array([[-944,   94, -232,  705],
       [ 477,   92, -218, -754],
       [-671, -531, -831,  448]]) -> -232

array([6999, 7303, 8683, 2171, 5820]) -> 8683

array([[-130,  965, -185,  410],
       [ 474, -555,  -29,  727]]) -> -185

array([603, 362,  12, 544, 922, 658]) -> 12

array([[9, 5, 6, 4, 3, 5, 5],
       [5, 4, 4, 3, 3, 6, 5],
       [4, 8, 4, 4, 5, 2, 4]]) -> 6

array([[99, 16, 23, 17, 14, 48, 10],
       [73, 23, 27, 23, 22, 42, 10]]) -> 23

array([[7, 2, 7, 2, 7, 7],
       [7, 2, 2, 2, 7, 4]]) -> 7

array([ 383, -547,  -27,  939,  120]) -> -27

array([ 79,  52, 141, 215]) -> 141
---
[[794 328 442 574 451 800]
 [738 969 400 237 375 683]] => 375

[[7816 9192 8199 2155 8625]
 [3927 5277 9089 7689 4060]
 [7015 8052 8931 5012 5579]] => 5012

[5352 6852 7942 6184 2061 8597] => 2061

[[-429 -853 -418  137  -35]
 [-155  198 -205 -353  -21]
 [-705  873   -6 -257  100]] => -257

[630 906  58 439] => 58

[[ 440 -187  -33  179]
 [ 259 -119  533 -858]] => 533

[-32  44  31 -15] => 31

[312 942  46 812] => 46

[7 3 4 0] => 4

[ 28  21 -21 -35] => -21
---
[[-11.5, 17.1, -4.7, -14.8],
 [14.3, -8.2, 16.6, -16.4]] 17.1

[-1.612, -11.892, 14.022, -9.378, 1.876] -11.892

[[-74.01, -55.03, -100.86, -27.37, -5.79],
 [-92.86, -145.94, 227.16, -9.99, -35.89],
 [70.50, -107.76, -40.83, -0.17, 30.86]] -55.03

[[-0.15, -0.13, -0.17, -0.05, -0.15],
 [0.01, -0.07, 0.03, -0.06, -0.15],
 [-0.08, -0.17, 0.17, -0.16, -0.15]] -0.13

[16.59, -9.77, -17.76, 8.00, -0.29, -1.33] -9.77

[1.126, 0.609, 1.312, 0.536, -0.381, -1.132, 1.522] 0.609

[-1.082, 0.028, 1.502, -1.113, 0.760, 1.227] 0.028

[-0.004, 0.190, 0.088, 0.066, -0.143, 0.151, -0.044] 0.190
---
[ 1.52  0.41 -0.07 -0.62 -0.92 -1.07 -1.32] Answer: 1.52, -1.32

[[ 228.88 -186.14   33.21   31.70  195.96]
 [ -51.86   16.45  157.05  227.59   87.32]
 [ -39.39   -2.79  -68.97  130.51 -174.93]] Answer: 228.88, -174.93

[ 0.08  0.14  0.16 -0.11  0.03] Answer: 0.08, 0.03

[ 0.030 -0.099  0.095 -0.014] Answer: 0.030, -0.014

[-13.2 -11.0 -18.0  -5.6 -11.0  13.0 -20.4] Answer: -13.2, -20.4

[-0.6 -0.2  0.1 -1.2  0.0  1.2 -0.5] Answer: -0.6, -0.5

[[  15.558 -149.134  152.634  121.347]
 [ 126.972   72.722   25.929   58.755]
 [ 143.012    5.068  207.305   98.844]] Answer: 15.558, 98.844

[[ -5.9 -13.1  10.2  -3.4   2.0]
 [  3.8  12.3  -3.7  -2.2   2.4]
 [ -0.2  -0.3 -13.7   6.6   1.2]] Answer: -5.9, 1.2

[[-14.239   3.726  15.369   5.826   9.736  -2.093  -4.177]
 [ 18.745   5.673  12.989  13.557  18.964  16.582  10.281]] Answer: -14.239, 10.281

[ 0.059 -0.002  0.032 -0.142  0.147 -0.090 -0.078] Answer: 0.059, -0.078
---
array([[+1.31, +2.39, -2.33, +0.64, -4.39, +5.23, -0.42],
       [+1.00, +2.03, -2.24, -0.02, -3.49, +4.79, -0.45]]) result: +4.79

array([+1.17, +2.28, +1.29, +6.47, -4.30, -2.35]) result: -4.30

array([-1.34, -0.63, +2.07, -0.12, +5.50, -0.72]) result: +5.50

array([[-1.83, -6.54, +5.74, +0.81, +1.75],
       [-1.65, -5.08, +4.35, +1.10, +1.31]]) result: +1.10

array([+3.12, +5.92, -1.25, +1.59, +1.82, +0.76, -4.15]) result: +0.76

array([-1.60, -2.63, -0.61, +0.59, -5.41]) result: +0.59
---
[[ -3.844  17.831  17.165  14.208  -7.702  12.112  13.091   3.929  -8.996
  -11.434]
 [ -5.500  15.253  21.826  24.128 -10.299  -9.114  -6.659   9.672   9.483
    9.367]
 [ 11.307  20.331   8.347  24.210  -6.257  11.316   3.783   2.577  -7.834
   -9.717]
 [  9.841  22.492  24.259 -13.483  -8.955 -14.828  -4.712  13.989  24.699
    8.311]
 [ 16.371   3.013  -6.254 -11.138 -17.656 -12.652  -9.337  10.836  25.018
  -17.416]
 [ -8.802  -4.007   5.357  23.912  19.785  21.032  11.977  12.927  -0.123
   13.431]] Answer: -3.844

[[-1.0 -0.4  0.0  0.7  0.0  0.1 -1.1  1.2 -0.3  1.1 -1.6  0.5 -0.8  1.0
   0.9]
 [-0.2  0.4  0.3  0.3 -0.3  0.4  0.7 -0.6  0.9 -0.7  0.0  0.6  0.5  1.0
  -0.3]
 [-0.8  0.0  0.2  0.7 -0.3  0.3  0.0  0.1  0.6  0.0 -0.7  0.8  0.0  1.0
   0.3]
 [-0.1  0.4  0.3  0.3 -0.4  0.5  0.9 -0.7  1.0 -0.8  0.1  0.5  0.6  1.0
  -0.4]
 [ 0.5 -0.1 -0.1 -0.2  0.5 -0.3 -0.5  0.7 -0.7  0.8  0.3 -0.4 -0.2  1.0
   0.3]
 [ 1.2  0.5  0.2 -0.5  0.2  0.0  1.3 -0.8  0.3 -0.8  1.6 -0.4  0.9  1.0
  -0.8]
 [-0.8 -0.6 -0.1  0.5  0.3 -0.1 -1.6  1.4 -0.7  1.3 -1.4  0.2 -0.8  1.0
   1.1]] Answer: -1.0

[[-1.608 -0.325  0.856 -0.083 -2.050  0.753  1.374  1.413]
 [-0.485  0.452 -2.219 -0.619 -0.675 -1.519 -1.348  0.783]
 [ 0.796 -0.150  2.417  1.090  0.853  1.738  1.641 -0.408]
 [-0.681  0.463 -2.099 -0.786 -0.722 -1.486 -1.297  1.044]
 [-1.642 -0.080  0.948 -0.348 -2.065  0.872  1.185  1.380]
 [-1.529 -0.099  0.665 -0.263 -2.156  0.897  1.255  1.288]
 [ 1.994  0.482 -0.612  0.588  2.523 -0.589 -0.919 -1.088]
 [ 0.788  0.062  2.569  1.043  0.855  1.766  1.684 -0.332]
 [-0.403  0.447 -2.142 -0.923 -0.512 -1.372 -1.196  0.774]] Answer: -1.608

[[ 11.38  15.91  20.70  18.63  28.91   2.60  16.20   3.93   5.75   1.98]
 [ 14.29  15.64  18.29  16.12  25.25  -0.39  16.16   8.01   2.14   9.72]
 [ 19.47  17.13   7.01  -2.47  -1.01   8.39   5.41   8.34  11.92  12.92]
 [ 18.33  13.40   5.03   4.55  27.36   6.59  -1.32  18.97  -8.70   3.91]
 [-15.56  -4.81   2.52 -12.38   3.98   3.20  17.91  -4.88  28.04   0.71]
 [  9.10   9.23   9.34   5.90   3.15  11.83  13.78  10.98  11.98  -0.63]
 [ 22.05  -2.43   7.40   1.91   2.78   6.31  12.89   6.93  14.55  12.88]
 [ 10.63  16.24  20.55  19.54  29.42   4.12  15.43   2.56   7.84  -0.84]] Answer: 11.38

[[ 0.930 -0.023 -0.398 -0.621 -1.057 -1.073  0.505 -0.416  1.590 -0.540
  -0.132 -1.381 -1.471 -1.688  0.370]
 [-1.280 -1.278  0.236 -0.492  0.882 -0.247 -0.771 -0.345 -1.104 -0.518
  -0.150 -0.240  0.791  0.225 -0.133]
 [-1.290 -1.049  0.040 -0.381  0.641 -0.114 -0.815 -0.327 -1.322 -0.449
  -0.302 -0.044  0.722  0.387 -0.371]
 [-0.148  0.272 -0.831 -0.119 -1.099 -0.174 -0.397 -0.366 -0.583 -0.108
  -0.614  0.010 -0.847 -0.247 -0.857]
 [-1.023 -0.349 -0.444 -0.097 -0.215  0.099 -0.848 -0.315 -1.527 -0.178
  -0.598  0.386  0.099  0.410 -0.939]] Answer: 0.930

[[ -12.633 -120.587  -58.037    3.208  -86.499 -111.375  -89.228   93.547
    37.449  -82.986   93.547]
 [  63.052  -32.631  -30.337  -11.639  -42.559  -20.056  -11.209 -124.272
   -86.319   55.641 -124.272]
 [  78.947  -61.099  -39.819   -0.452  -62.093  -44.181  -27.595 -100.322
   -74.339   49.571 -100.322]
 [ 136.748 -289.546 -115.020   78.304 -209.678 -247.157 -174.404  172.260
    70.295  -66.141  172.260]
 [ -47.447   64.173    2.629  -58.601   31.292   54.389   32.125 -140.660
   -87.820   22.060 -140.660]
 [-251.597  244.337   63.964 -145.765  168.540  193.143  113.103 -172.891
   -91.658  -38.996 -172.891]] Answer: -12.633
